Below is a small trained network, with its code and all its weights. Each question gives an input and a class and asks what happens when units are switched off, that is, made to give their printed mean instead of their output.

import numpy as np


def w(rows, s, z=0):
    codes = np.array(rows[::2]) - 128.0
    scale = np.full(codes.shape[1], s)
    scale[-1] = z or s
    return codes * scale


def norm(h):
    return h / np.sqrt((h * h).mean(-1, keepdims=True) + 1e-5)


def f(y):
    return np.maximum(y, 0)


def log_softmax(a):
    a = a - a.max(-1, keepdims=True)
    return a - np.log(np.exp(a).sum(-1, keepdims=True))


def net(x, mask):
    res = np.array(x, float).reshape(1, 6) / 4 @ E
    u = 0
    for l in range(4):
        y = f(norm(res) @ A[l][:, :-1].T + A[l][:, -1])
        res = res + np.where(mask[u : u + 8], y, B[l][:, -1]) @ B[l][:, :-1]
        u += 8
    return log_softmax(norm(res)[-1] @ U[:, :-1].T + U[:, -1])


A, B = {}, {}
E = w([
[104,75,140,128,119,134,44,243,155,111,106],'x0',
[21,115,135,135,4,200,89,123,130,134,130],'x1',
[91,85,129,125,112,37,162,55,77,102,130],'x2',
[207,225,146,113,106,126,98,78,158,176,103],'x3',
[145,182,119,134,55,92,133,101,145,194,145],'x4',
[115,156,129,123,171,47,95,116,140,187,120],'x5',
],0.0033)
A[0] = w([
[110,102,133,130,213,123,94,194,124,108,119,74],'0.n1',
[173,151,134,123,74,77,75,160,138,147,113,74],'0.n2',
[179,120,133,127,95,199,134,90,118,90,117,109],'0.n3',
[64,113,135,128,54,145,90,123,133,122,117,2],'0.n4',
[62,119,134,124,51,174,114,109,119,118,132,2],'0.n5',
[140,122,134,132,109,69,142,11,113,108,116,109],'0.n6',
[69,68,129,131,48,177,150,168,111,95,133,239],'0.n7',
[79,88,126,132,128,1,131,136,102,121,128,27],'0.n8',
],0.014,0.003)
B[0] = w([
[206,99,149,51,156,178,58,140,105,100,153,200],'0.n1',
[131,197,132,166,137,112,158,167,193,156,165,192],'0.n2',
[174,171,141,136,163,96,114,222,222,75,134,181],'0.n3',
[34,175,125,178,119,140,151,75,159,197,120,211],'0.n4',
[24,177,73,159,136,167,25,142,116,215,112,216],'0.n5',
[115,91,115,64,147,117,181,46,49,142,179,211],'0.n6',
[179,63,101,115,191,171,77,67,87,30,21,252],'0.n7',
[91,59,183,147,30,81,159,119,254,171,121,199],'0.n8',
],0.0099,0.013)
A[1] = w([
[97,35,121,157,109,131,138,99,51,156,81,112],'1.n1',
[94,107,77,168,47,102,139,233,21,60,117,63],'1.n2',
[116,104,113,140,90,132,173,92,33,85,86,59],'1.n3',
[130,131,142,185,52,92,141,197,34,84,110,69],'1.n4',
[148,107,154,193,86,126,131,154,56,127,110,67],'1.n5',
[157,98,138,131,94,152,125,202,7,105,149,5],'1.n6',
[134,129,162,224,47,129,162,145,21,95,112,75],'1.n7',
[168,94,120,146,61,118,157,225,55,67,112,71],'1.n8',
],0.012,0.0013)
B[1] = w([
[197,211,130,145,142,114,157,232,163,90,146,254],'1.n1',
[131,190,129,134,86,89,155,215,133,146,129,128],'1.n2',
[112,204,90,130,170,144,165,159,137,61,144,187],'1.n3',
[123,127,163,121,101,94,229,116,230,155,219,128],'1.n4',
[96,129,83,159,170,157,116,137,138,138,149,128],'1.n5',
[109,105,109,114,127,104,123,132,229,78,67,155],'1.n6',
[181,151,110,67,127,92,84,150,208,61,150,128],'1.n7',
[95,166,109,71,153,80,126,96,254,131,130,147],'1.n8',
],0.0076,0.0064)
A[2] = w([
[151,85,135,188,78,148,122,157,24,152,133,84],'2.n1',
[134,128,130,131,115,125,127,129,115,131,118,114],'2.n2',
[122,69,141,183,81,196,127,165,28,108,96,20],'2.n3',
[202,121,143,186,49,134,154,176,3,106,102,26],'2.n4',
[192,55,135,142,86,134,99,150,83,68,69,40],'2.n5',
[190,106,128,106,114,98,174,114,21,88,154,6],'2.n6',
[140,120,132,208,71,132,145,147,74,128,70,84],'2.n7',
[149,84,136,196,59,116,156,199,22,120,120,28],'2.n8',
],0.012,0.0013)
B[2] = w([
[78,178,75,94,154,121,125,106,152,58,126,128],'2.n1',
[127,110,130,125,140,145,116,113,128,120,128,128],'2.n2',
[110,175,159,119,110,1,222,99,211,160,162,165],'2.n3',
[142,137,133,96,200,148,81,74,108,178,140,128],'2.n4',
[205,93,176,35,150,177,76,159,121,109,176,252],'2.n5',
[117,129,97,112,177,117,134,110,121,13,47,232],'2.n6',
[110,174,105,166,162,116,103,136,230,91,99,148],'2.n7',
[210,138,171,70,125,66,161,181,161,93,155,128],'2.n8',
],0.0084,0.0044)
A[3] = w([
[103,167,133,181,66,126,130,183,113,155,124,34],'3.n1',
[138,123,105,134,117,181,88,137,66,78,85,65],'3.n2',
[90,92,128,228,75,127,92,150,74,95,58,49],'3.n3',
[136,123,129,150,89,136,148,168,68,117,112,89],'3.n4',
[152,93,142,195,87,123,131,170,41,153,85,26],'3.n5',
[88,126,96,142,99,149,135,118,9,138,141,6],'3.n6',
[143,115,117,148,115,140,141,130,101,136,120,95],'3.n7',
[157,97,142,198,82,121,150,191,22,107,112,64],'3.n8',
],0.014,0.002)
B[3] = w([
[210,61,161,113,108,111,137,211,82,59,142,182],'3.n1',
[80,36,201,115,23,100,143,103,161,254,153,255],'3.n2',
[105,156,53,211,150,155,124,189,118,33,32,214],'3.n3',
[162,135,139,86,87,59,175,156,91,92,78,128],'3.n4',
[160,182,130,114,184,83,115,52,202,161,168,128],'3.n5',
[232,198,170,92,134,162,117,208,11,207,180,153],'3.n6',
[149,129,118,136,126,158,142,97,99,73,115,128],'3.n7',
[146,126,150,192,48,148,98,175,122,144,106,128],'3.n8',
],0.007,0.0064)
U = w([
[144,113,130,192,106,118,149,165,31,120,123,8],'0',
[150,93,132,226,66,128,144,143,2,103,121,1],'1',
[39,136,80,207,138,185,61,118,130,128,23,144],'2',
[188,41,167,59,141,165,68,137,139,72,110,159],'3',
[77,95,167,157,35,71,199,107,174,200,168,151],'4',
[88,192,98,133,141,142,139,97,30,188,157,110],'5',
[134,122,103,74,164,90,222,68,56,69,151,136],'6',
[191,203,145,167,136,120,130,230,165,125,160,125],'7',
],0.0097,0.0056)

Each question gives the input, the list of numbers given to net, and the class t.
The units are the neurons (one row each of A and B). Each row of codes is followed by its name. A weight is (code - 128) times the scale printed after its matrix; where a second scale follows, it is the last column's (A, B and U).
mask holds one flag per neuron, layer by layer. A switched-off neuron (its flag False) gives its mean, the last column of its row in B, instead of its output. The means were averaged over made-up inputs and are rounded, as every weight is.
A unit's drop is (log p(t) with every unit on - log p(t) with that unit switched off) / (log p(t) with every unit on - log p(t) with every unit switched off).
The circuit of an input: a set's keep is (log p(t) with only the set's units on - log p(t) with every unit switched off) / (log p(t) with every unit on - log p(t) with every unit switched off). Starting from the 12 units with the biggest drops (on a tie, the unit counted first), units are removed one at a time, each time the one whose removal leaves the highest keep (on an exact tie, the one counted first), for as long as the keep stays at least 0.8.
circuit, biggest first: the units of the circuit, biggest drop first
unit that matters most: the unit with the biggest drop
top k neurons: the k neurons with the biggest drops, biggest first
k most important neurons of layer l: the k neurons of layer l with the biggest drops, biggest first
drop of u: that unit's drop, to one decimal
input [-2,-7,5,-5,6,4], class 4: unit that matters most -> 0.n8
input [0,2,0,7,4,8], class 5: top 2 neurons -> [0.n8 0.n6]
input [0,2,1,7,1,2], class 4: top 3 neurons -> [0.n2 0.n7 0.n1]
input [4,-3,-2,-1,3,8], class 7: 2 most important neurons of layer 0 -> [0.n7 0.n2]
input [-8,1,-8,0,-1,4], class 7: top 2 neurons -> [0.n7 0.n6]
input [5,-6,0,1,2,5], class 7: top 2 neurons -> [0.n7 0.n2]
input [-6,-7,-8,8,-6,0], class 7: 3 most important neurons of layer 0 -> [0.n7 0.n6 0.n1]
input [0,-6,5,2,-6,7], class 4: top 3 neurons -> [0.n8 0.n7 2.n5]
input [-2,-5,-3,1,-7,-7], class 7: 3 most important neurons of layer 0 -> [0.n7 0.n3 0.n6]
input [-8,7,8,-5,0,7], class 4: 2 most important neurons of layer 0 -> [0.n8 0.n6]
input [-8,-6,-4,5,7,4], class 6: top 2 neurons -> [0.n5 0.n4]
input [-6,-6,4,-4,-6,-2], class 6: top 2 neurons -> [0.n7 0.n6]
input [7,-4,0,4,5,5], class 7: 3 most important neurons of layer 0 -> [0.n2 0.n6 0.n4]
input [7,-1,7,6,3,-6], class 4: unit that matters most -> 0.n2
input [-3,-5,3,7,-1,5], class 6: top 2 neurons -> [0.n5 0.n6]
input [-8,3,-5,4,-4,7], class 6: 2 most important neurons of layer 0 -> [0.n5 0.n4]
input [-7,-5,-5,2,5,0], class 6: top 3 neurons -> [0.n5 0.n4 0.n8]
input [4,-1,1,7,3,6], class 4: 2 most important neurons of layer 1 -> [1.n1 1.n3]
input [7,3,8,8,0,7], class 4: drop of 3.n5 -> 0.0
input [-3,1,3,-2,1,7], class 4: circuit, biggest first -> [0.n8]
input [-6,-2,7,-3,5,-2], class 6: drop of 0.n4 -> 0.1
input [3,-8,2,-4,6,8], class 4: drop of 0.n7 -> 0.2
input [1,-4,6,4,-3,7], class 4: drop of 0.n8 -> 1.2
